Below is a small trained network, with its code and all its weights. Each question gives an input and a class and asks what happens when units are switched off, that is, made to give their printed mean instead of their output.

import numpy as np


def w(rows, s, z=0):
    codes = np.array(rows[::2]) - 128.0
    scale = np.full(codes.shape[1], s)
    scale[-1] = z or s
    return codes * scale


def f(y):
    return y / 2 * (1 + np.tanh(0.7978845608 * (y + 0.044715 * y**3)))


def log_softmax(a):
    a = a - a.max(-1, keepdims=True)
    return a - np.log(np.exp(a).sum(-1, keepdims=True))


def net(x, mask):
    res = np.array(x, float).reshape(1, 6) / 4 @ E
    y = f(res @ A[0][:, :-1].T + A[0][:, -1])
    res = res + np.where(mask, y, B[0][:, -1]) @ B[0][:, :-1]
    return log_softmax(res[-1] @ U[:, :-1].T + U[:, -1])


A, B = {}, {}
E = w([
[96,196,119,58,145,17,107,93,138,200],'x0',
[145,92,65,65,189,204,55,143,52,170],'x1',
[62,192,181,133,119,150,245,111,133,179],'x2',
[31,55,100,106,96,65,196,238,136,173],'x3',
[156,133,94,106,52,130,151,132,59,147],'x4',
[158,130,176,166,91,110,147,14,138,222],'x5',
],0.011)
A[0] = w([
[151,176,83,128,155,115,111,111,68,116,175],'neuron 0',
[118,89,105,142,145,188,106,84,53,120,82],'neuron 1',
[144,165,103,68,149,95,68,183,107,90,163],'neuron 2',
[170,73,123,164,118,65,93,140,212,119,251],'neuron 3',
[216,195,172,159,113,131,104,41,111,97,114],'neuron 4',
[137,108,169,153,75,190,201,180,102,122,77],'neuron 5',
[72,140,194,160,182,143,175,106,174,78,241],'neuron 6',
[119,133,116,177,53,151,130,117,55,132,173],'neuron 7',
[93,151,134,116,141,150,121,30,115,204,239],'neuron 8',
[213,142,143,155,133,135,165,76,146,162,160],'neuron 9',
[120,147,93,102,98,11,154,83,80,120,244],'neuron 10',
[99,56,129,86,171,96,143,159,91,132,155],'neuron 11',
[96,212,129,120,120,131,164,133,78,161,80],'neuron 12',
[120,36,133,124,165,151,78,101,75,128,231],'neuron 13',
],0.011,0.0028)
B[0] = w([
[124,148,134,107,99,148,109,135,129,156,180],'neuron 0',
[101,152,183,163,132,111,142,85,173,132,197],'neuron 1',
[168,208,128,84,145,197,141,103,81,136,206],'neuron 2',
[96,82,175,79,100,90,124,99,169,102,208],'neuron 3',
[210,81,137,136,131,140,8,233,105,152,248],'neuron 4',
[68,146,157,122,139,170,152,102,74,143,205],'neuron 5',
[137,122,127,71,98,127,167,101,188,95,202],'neuron 6',
[108,86,151,131,142,138,151,115,127,145,183],'neuron 7',
[186,118,94,56,124,198,59,177,140,85,215],'neuron 8',
[159,173,115,73,131,132,87,159,105,153,201],'neuron 9',
[100,62,175,105,94,96,133,95,163,107,208],'neuron 10',
[131,105,139,100,123,156,93,120,127,122,190],'neuron 11',
[130,81,120,135,128,95,89,93,171,99,172],'neuron 12',
[146,98,133,90,127,118,114,129,174,94,209],'neuron 13',
],0.012,0.016)
U = w([
[54,157,94,108,166,163,226,105,57,110,70],'0',
[122,66,104,220,124,145,180,122,32,162,5],'1',
[222,104,69,94,157,189,70,189,77,124,202],'2',
[123,142,1,186,167,78,139,210,95,126,7],'3',
[103,68,148,115,109,48,141,114,234,79,250],'4',
],0.0082,0.0023)

Each question gives the input, the list of numbers given to net, and the class t.
The units are the neurons (one row each of A and B). Each row of codes is followed by its name. A weight is (code - 128) times the scale printed after its matrix; where a second scale follows, it is the last column's (A, B and U).
mask holds one flag per neuron, in row order. A switched-off neuron (its flag False) gives its mean, the last column of its row in B, instead of its output. The means were averaged over made-up inputs and are rounded, as every weight is.
A unit's drop is (log p(t) with every unit on - log p(t) with that unit switched off) / (log p(t) with every unit on - log p(t) with every unit switched off).
The circuit of an input: a set's keep is (log p(t) with only the set's units on - log p(t) with every unit switched off) / (log p(t) with every unit on - log p(t) with every unit switched off). Starting from the 12 units with the biggest drops (on a tie, the unit counted first), units are removed one at a time, each time the one whose removal leaves the highest keep (on an exact tie, the one counted first), for as long as the keep stays at least 0.8.
units of the circuit, in order: the units of the circuit, biggest drop first
top k neurons: the k neurons with the biggest drops, biggest first
drop of u: that unit's drop, to one decimal
input [-7,7,-7,1,3,8], class 4: top neuron : neuron 1
input [2,-8,4,-3,-3,6], class 2: top 2 neurons : neuron 4; neuron 8
input [-7,2,-1,3,1,-8], class 0: units of the circuit, in order : neuron 4; neuron 5
input [1,-2,5,-5,-3,-6], class 4: top 3 neurons : neuron 6; neuron 8; neuron 9
input [-6,0,6,6,8,-3], class 0: top 2 neurons : neuron 5; neuron 4
input [-3,-7,-3,-1,4,5], class 2: top 2 neurons : neuron 4; neuron 9
input [-2,-2,2,6,1,4], class 0: units of the circuit, in order : neuron 5; neuron 4
input [-6,-1,-3,8,5,-6], class 0: units of the circuit, in order : neuron 4; neuron 5
input [-6,-2,-3,2,2,6], class 4: top 4 neurons : neuron 2; neuron 8; neuron 3; neuron 4
input [6,5,-8,8,-6,2], class 4: top 2 neurons : neuron 3; neuron 4
input [-5,2,6,2,6,0], class 0: top 2 neurons : neuron 4; neuron 5
input [-7,-6,1,0,4,-6], class 0: drop of neuron 5 : 0.1
input [-2,0,3,3,-1,4], class 0: drop of neuron 4 : 0.9
input [-5,-6,0,8,4,-7], class 0: units of the circuit, in order : neuron 5
input [8,-8,8,-8,-6,4], class 2: drop of neuron 4 : 0.3
input [-8,-7,8,1,-4,-3], class 0: drop of neuron 5 : 0.9
